Here is a tiny trained network, its code and every weight. The questions are about switching its units off for an input and a target symbol, where a switched-off unit gives its printed mean instead of its output.

import numpy as np


def w(rows, s, z=0):
    codes = np.array(rows[::2]) - 128.0
    scale = np.full(codes.shape[1], s)
    scale[-1] = z or s
    return codes * scale


def norm(h):
    return h / np.sqrt((h * h).mean(-1, keepdims=True) + 1e-5)


def f(y):
    return y / 2 * (1 + np.tanh(0.7978845608 * (y + 0.044715 * y**3)))


def softmax(a):
    e = np.exp(a - a.max(-1, keepdims=True))
    return e / e.sum(-1, keepdims=True)


def log_softmax(a):
    a = a - a.max(-1, keepdims=True)
    return a - np.log(np.exp(a).sum(-1, keepdims=True))


def net(x, mask):
    ids = ['ΔΘΛΞΠΣΨαβγζμτφω'.index(c) for c in x.split()]
    T = len(ids)
    res = E[ids] + P[:T]
    q, k, v = (norm(res) @ M[0].T for M in (Q, K, V))
    z = softmax(np.where(np.tri(T) > 0, q @ k.T / 3**0.5, -1e9)) @ v
    res = res + np.where(mask[0], z, O[0][:, -1]) @ O[0][:, :-1]
    y = f(norm(res) @ A[0][:, :-1].T + A[0][:, -1])
    res = res + np.where(mask[1:9], y, B[0][:, -1]) @ B[0][:, :-1]
    return log_softmax(norm(res)[-1] @ U[:, :-1].T + U[:, -1])


Q, K, V, O, A, B = {}, {}, {}, {}, {}, {}
E = w([
[150,105,170,168,145,163,103],'Δ',
[115,109,111,112,103,121,192],'Θ',
[161,139,138,184,129,135,66],'Λ',
[150,186,115,220,137,154,127],'Ξ',
[154,141,83,165,99,103,122],'Π',
[76,140,117,145,105,88,253],'Σ',
[146,178,127,142,173,66,189],'Ψ',
[149,155,64,139,120,95,170],'α',
[75,87,130,151,87,118,157],'β',
[172,136,182,194,86,138,139],'γ',
[90,165,156,150,187,98,154],'ζ',
[78,128,111,154,87,104,103],'μ',
[75,164,105,184,137,108,133],'τ',
[107,69,94,156,131,191,135],'φ',
[190,80,125,199,150,115,108],'ω',
],0.024)
P = w([
[157,237,181,115,2,236,254],'0',
[161,249,184,160,21,195,230],'1',
[160,245,195,191,41,187,198],'2',
[157,220,180,191,53,170,189],'3',
[149,207,170,193,60,148,181],'4',
[138,202,160,194,69,130,170],'5',
[137,183,150,195,80,119,161],'6',
[130,173,139,193,98,111,141],'7',
[124,157,131,193,112,98,133],'8',
[118,147,122,187,127,84,120],'9',
[118,133,111,188,143,75,109],'10',
[104,123,101,192,158,57,95],'11',
[95,112,89,188,162,47,81],'12',
[96,101,94,203,181,30,81],'13',
],0.0069)
Q[0] = w([
[146,81,144,89,138,129,114],'h0',
[154,127,110,4,156,178,96],'h0',
[170,123,182,9,118,147,101],'h0',
],0.013)
K[0] = w([
[243,254,150,142,147,163,190],'h0',
[217,157,241,119,9,154,201],'h0',
[119,250,189,61,20,238,145],'h0',
],0.0073)
V[0] = w([
[22,214,131,167,177,145,105],'h0',
[148,111,138,162,255,64,169],'h0',
[171,73,57,154,168,193,95],'h0',
],0.0068)
O[0] = w([
[78,229,166,96,169,173,130,252],'h0',
[186,183,174,97,2,167,173,129],'h0',
[114,199,169,165,147,204,202,140],'h0',
],0.0096,0.0031)
A[0] = w([
[194,8,163,144,105,174,115,197],'n0',
[224,194,131,107,166,116,114,159],'n1',
[122,158,136,76,133,2,196,193],'n2',
[181,148,148,140,157,180,48,205],'n3',
[41,82,157,51,72,191,153,132],'n4',
[66,89,155,131,90,107,156,2],'n5',
[111,91,72,215,36,187,77,188],'n6',
[122,135,110,168,156,222,136,148],'n7',
],0.0096,0.0054)
B[0] = w([
[63,122,211,166,8,155,57,170],'n0',
[101,225,140,73,140,135,103,173],'n1',
[157,62,100,99,107,164,59,212],'n2',
[79,57,90,97,115,123,89,179],'n3',
[98,146,190,73,179,127,154,163],'n4',
[94,180,113,160,160,39,153,141],'n5',
[215,133,116,104,193,77,143,255],'n6',
[123,110,88,154,162,186,127,191],'n7',
],0.011,0.0089)
U = w([
[53,66,156,148,79,178,70,37],'Δ',
[144,49,114,58,111,168,162,130],'Θ',
[109,101,86,152,174,100,11,81],'Λ',
[132,162,110,202,216,202,186,199],'Ξ',
[255,135,71,149,123,104,142,29],'Π',
[55,116,57,156,23,139,181,92],'Σ',
[192,197,177,20,138,157,130,161],'Ψ',
[178,160,22,105,46,169,128,79],'α',
[153,105,214,129,200,66,186,148],'β',
[215,165,195,201,57,141,167,225],'γ',
[9,222,144,85,108,167,104,114],'ζ',
[124,90,71,157,134,37,94,167],'μ',
[27,205,58,213,64,153,123,4],'τ',
[186,44,153,137,227,236,137,17],'φ',
[185,115,166,201,59,106,109,167],'ω',
],0.0078,0.0039)

Each question gives the input, a string of symbols that net reads in full, and the target symbol t.
The units are the heads (3 rows each of Q, K, V and O) and the neurons (one row each of A and B). Each row of codes is followed by its name. A weight is (code - 128) times the scale printed after its matrix; where a second scale follows, it is the last column's (O, A, B and U).
mask holds one flag per unit, heads first, then neurons. A switched-off unit (its flag False) gives its mean, the last column of its rows in O or B, instead of its output. The means were averaged over made-up inputs and are rounded, as every weight is.
A unit's drop is (log p(t) with every unit on - log p(t) with that unit switched off) / (log p(t) with every unit on - log p(t) with every unit switched off).
The circuit of an input: a set's keep is (log p(t) with only the set's units on - log p(t) with every unit switched off) / (log p(t) with every unit on - log p(t) with every unit switched off). Starting from all 9 units, units are removed one at a time, each time the one whose removal leaves the highest keep (on an exact tie, the one counted first), for as long as the keep stays at least 0.8.
units of the circuit, in order: the units of the circuit, biggest drop first
top k neurons: the k neurons with the biggest drops, biggest first
drop of u: that unit's drop, to one decimal
input Ξ Λ Σ Ψ μ τ τ ζ β Σ τ Ψ, target Ψ: units of the circuit, in order : h0; n2
input γ β Λ Ψ β φ Π ω Π Λ φ φ, target Ξ: top 3 neurons : n2; n7; n6
input α β Ψ β ζ μ α β φ τ β τ β τ, target τ: units of the circuit, in order : h0; n6; n4
input γ τ Π β ω Π β τ μ β φ β, target Ξ: units of the circuit, in order : h0; n0
input ζ Ψ α φ Ψ γ Δ Π φ μ μ Ψ β ω, target ω: units of the circuit, in order : n0; h0
input Λ τ Θ Σ β Π β ζ Π Δ Δ, target Δ: top 2 neurons : n3; n0
input φ β Θ α Δ Δ Λ Λ Ξ Ξ ω μ Ψ, target Ψ: top neuron : n1
input φ ζ τ β Ξ β Σ β, target μ: top 2 neurons : n5; n1
input Π β μ β Ξ ω Π φ Ψ ζ, target ζ: top 2 neurons : n6; n2
input τ β ζ ω Ξ β Θ ζ ω Π β, target β: top 2 neurons : n4; n6
input α Δ β γ Ψ φ Θ, target Ξ: top 2 neurons : n0; n3
input γ Ψ φ Θ τ τ Σ, target ζ: top 2 neurons : n6; n4
input ζ Π μ, target Λ: drop of h0 : 1.5
input Ξ Π μ γ Λ, target Λ: drop of n4 : 0.0
input Ψ γ τ Π φ Λ Λ Θ β ζ β Ψ ζ, target Ψ: drop of h0 : 1.6
input Λ μ α φ β ω, target γ: drop of n0 : 0.2
input Π ζ Ψ Π Π Ξ Ξ β ζ ζ Λ φ φ Λ, target Ξ: top neuron : n2
